Here is a tiny trained network, its code and every weight. The questions are about switching its units off for an input and a class, where a switched-off unit gives its printed mean instead of its output.

import numpy as np


def w(rows, s, z=0):
    codes = np.array(rows[::2]) - 128.0
    scale = np.full(codes.shape[1], s)
    scale[-1] = z or s
    return codes * scale


def f(y):
    return y / 2 * (1 + np.tanh(0.7978845608 * (y + 0.044715 * y**3)))


def log_softmax(a):
    a = a - a.max(-1, keepdims=True)
    return a - np.log(np.exp(a).sum(-1, keepdims=True))


def net(x, mask):
    res = np.array(x, float).reshape(1, 8) / 4 @ E
    y = f(res @ A[0][:, :-1].T + A[0][:, -1])
    res = res + np.where(mask, y, B[0][:, -1]) @ B[0][:, :-1]
    return log_softmax(res[-1] @ U[:, :-1].T + U[:, -1])


A, B = {}, {}
E = w([
[122,231,176],'x0',
[128,129,127],'x1',
[128,128,129],'x2',
[129,129,126],'x3',
[129,128,131],'x4',
[2,125,134],'x5',
[128,130,128],'x6',
[127,95,223],'x7',
],0.0077)
A[0] = w([
[119,182,124,166],'neuron 0',
[118,180,151,88],'neuron 1',
[131,112,154,234],'neuron 2',
[118,193,145,85],'neuron 3',
[203,116,153,95],'neuron 4',
[96,121,157,60],'neuron 5',
[83,125,131,62],'neuron 6',
[215,137,106,134],'neuron 7',
[134,204,155,130],'neuron 8',
[116,178,59,90],'neuron 9',
[75,126,124,77],'neuron 10',
[137,103,186,134],'neuron 11',
[113,71,97,65],'neuron 12',
[69,106,140,94],'neuron 13',
[192,122,139,78],'neuron 14',
[95,189,127,113],'neuron 15',
[109,52,95,94],'neuron 16',
[136,105,194,97],'neuron 17',
[187,135,121,65],'neuron 18',
[112,176,2,121],'neuron 19',
[129,139,187,152],'neuron 20',
[96,119,117,66],'neuron 21',
[128,155,75,73],'neuron 22',
[55,106,64,135],'neuron 23',
[110,109,93,66],'neuron 24',
[129,106,152,183],'neuron 25',
[208,114,132,61],'neuron 26',
[139,157,81,88],'neuron 27',
[127,64,110,86],'neuron 28',
[123,164,52,84],'neuron 29',
[125,163,89,49],'neuron 30',
[108,185,137,90],'neuron 31',
[74,97,121,73],'neuron 32',
[189,145,103,117],'neuron 33',
[49,129,107,87],'neuron 34',
[143,178,68,189],'neuron 35',
[118,68,74,79],'neuron 36',
[150,211,178,138],'neuron 37',
[136,56,124,125],'neuron 38',
[165,113,124,90],'neuron 39',
[205,171,138,51],'neuron 40',
[65,141,143,83],'neuron 41',
[115,191,124,83],'neuron 42',
[144,130,110,254],'neuron 43',
],0.014,0.008)
B[0] = w([
[121,85,68,180],'neuron 0',
[199,116,104,141],'neuron 1',
[19,121,93,222],'neuron 2',
[180,108,108,148],'neuron 3',
[98,198,185,171],'neuron 4',
[188,147,202,122],'neuron 5',
[218,191,215,125],'neuron 6',
[70,147,177,215],'neuron 7',
[180,110,63,183],'neuron 8',
[137,57,189,160],'neuron 9',
[201,210,214,135],'neuron 10',
[103,49,160,157],'neuron 11',
[207,130,123,139],'neuron 12',
[155,209,179,151],'neuron 13',
[139,179,184,151],'neuron 14',
[159,155,98,159],'neuron 15',
[186,137,88,168],'neuron 16',
[149,48,217,145],'neuron 17',
[157,179,183,143],'neuron 18',
[90,84,196,224],'neuron 19',
[120,54,107,168],'neuron 20',
[220,171,192,118],'neuron 21',
[188,59,225,134],'neuron 22',
[101,145,146,198],'neuron 23',
[183,134,160,122],'neuron 24',
[85,113,112,173],'neuron 25',
[150,184,175,161],'neuron 26',
[137,99,190,139],'neuron 27',
[217,110,97,147],'neuron 28',
[118,80,234,158],'neuron 29',
[254,69,240,121],'neuron 30',
[191,100,123,143],'neuron 31',
[157,153,143,140],'neuron 32',
[115,175,132,178],'neuron 33',
[159,219,169,164],'neuron 34',
[61,97,126,223],'neuron 35',
[203,108,111,160],'neuron 36',
[168,99,77,206],'neuron 37',
[188,142,59,169],'neuron 38',
[193,189,155,132],'neuron 39',
[148,150,136,163],'neuron 40',
[161,183,147,149],'neuron 41',
[179,99,120,142],'neuron 42',
[52,143,74,255],'neuron 43',
],0.0068,0.0072)
U = w([
[119,126,100,241],'0',
[180,226,176,43],'1',
[123,113,96,214],'2',
[148,9,201,2],'3',
[115,130,80,176],'4',
[249,101,50,59],'5',
[102,127,87,124],'6',
[103,133,79,110],'7',
],0.013,0.009)

Each question gives the input, the list of numbers given to net, and the class t.
The units are the neurons (one row each of A and B). Each row of codes is followed by its name. A weight is (code - 128) times the scale printed after its matrix; where a second scale follows, it is the last column's (A, B and U).
mask holds one flag per neuron, in row order. A switched-off neuron (its flag False) gives its mean, the last column of its row in B, instead of its output. The means were averaged over made-up inputs and are rounded, as every weight is.
A unit's drop is (log p(t) with every unit on - log p(t) with that unit switched off) / (log p(t) with every unit on - log p(t) with every unit switched off).
The circuit of an input: a set's keep is (log p(t) with only the set's units on - log p(t) with every unit switched off) / (log p(t) with every unit on - log p(t) with every unit switched off). Starting from the 12 units with the biggest drops (on a tie, the unit counted first), units are removed one at a time, each time the one whose removal leaves the highest keep (on an exact tie, the one counted first), for as long as the keep stays at least 0.8.
units of the circuit, in order: the units of the circuit, biggest drop first
most important unit: the unit with the biggest drop
top k neurons: the k neurons with the biggest drops, biggest first
drop when u is switched off: that unit's drop, to one decimal
input [8,-6,-7,5,-1,-6,-6,4], class 5: units of the circuit, in order -> (neuron 37; neuron 8)
input [-8,4,-5,6,-6,-6,8,6], class 5: most important unit -> neuron 38
input [-6,2,8,-8,-4,-8,7,8], class 1: top 4 neurons -> (neuron 4; neuron 26; neuron 14; neuron 39)
input [-6,3,-7,-5,3,-1,6,-7], class 3: units of the circuit, in order -> (neuron 19; neuron 29; neuron 22)
input [-3,-3,-5,-1,3,-6,-5,4], class 1: units of the circuit, in order -> (neuron 4; neuron 26)
input [6,2,-3,-8,-8,-8,-2,-4], class 1: units of the circuit, in order -> (neuron 18; neuron 4)
input [-5,2,2,4,0,3,5,-7], class 3: top 2 neurons -> (neuron 19; neuron 29)
input [7,-5,4,-5,-1,-3,1,3], class 5: top 2 neurons -> (neuron 37; neuron 8)
input [5,0,-3,2,2,-3,6,7], class 3: top 3 neurons -> (neuron 17; neuron 11; neuron 20)
input [7,-6,7,8,-6,1,-1,8], class 3: top 2 neurons -> (neuron 17; neuron 11)
input [-2,5,-8,8,0,-8,8,7], class 1: top 3 neurons -> (neuron 4; neuron 26; neuron 14)
input [5,-7,5,3,0,1,1,-8], class 3: drop when neuron 30 is switched off -> 0.1
input [6,6,-4,3,1,8,-1,6], class 1: drop when neuron 5 is switched off -> 0.1
input [3,-5,-6,7,-3,8,2,-5], class 1: most important unit -> neuron 34
input [-1,7,-7,-5,-2,2,-4,-8], class 3: drop when neuron 4 is switched off -> 0.0
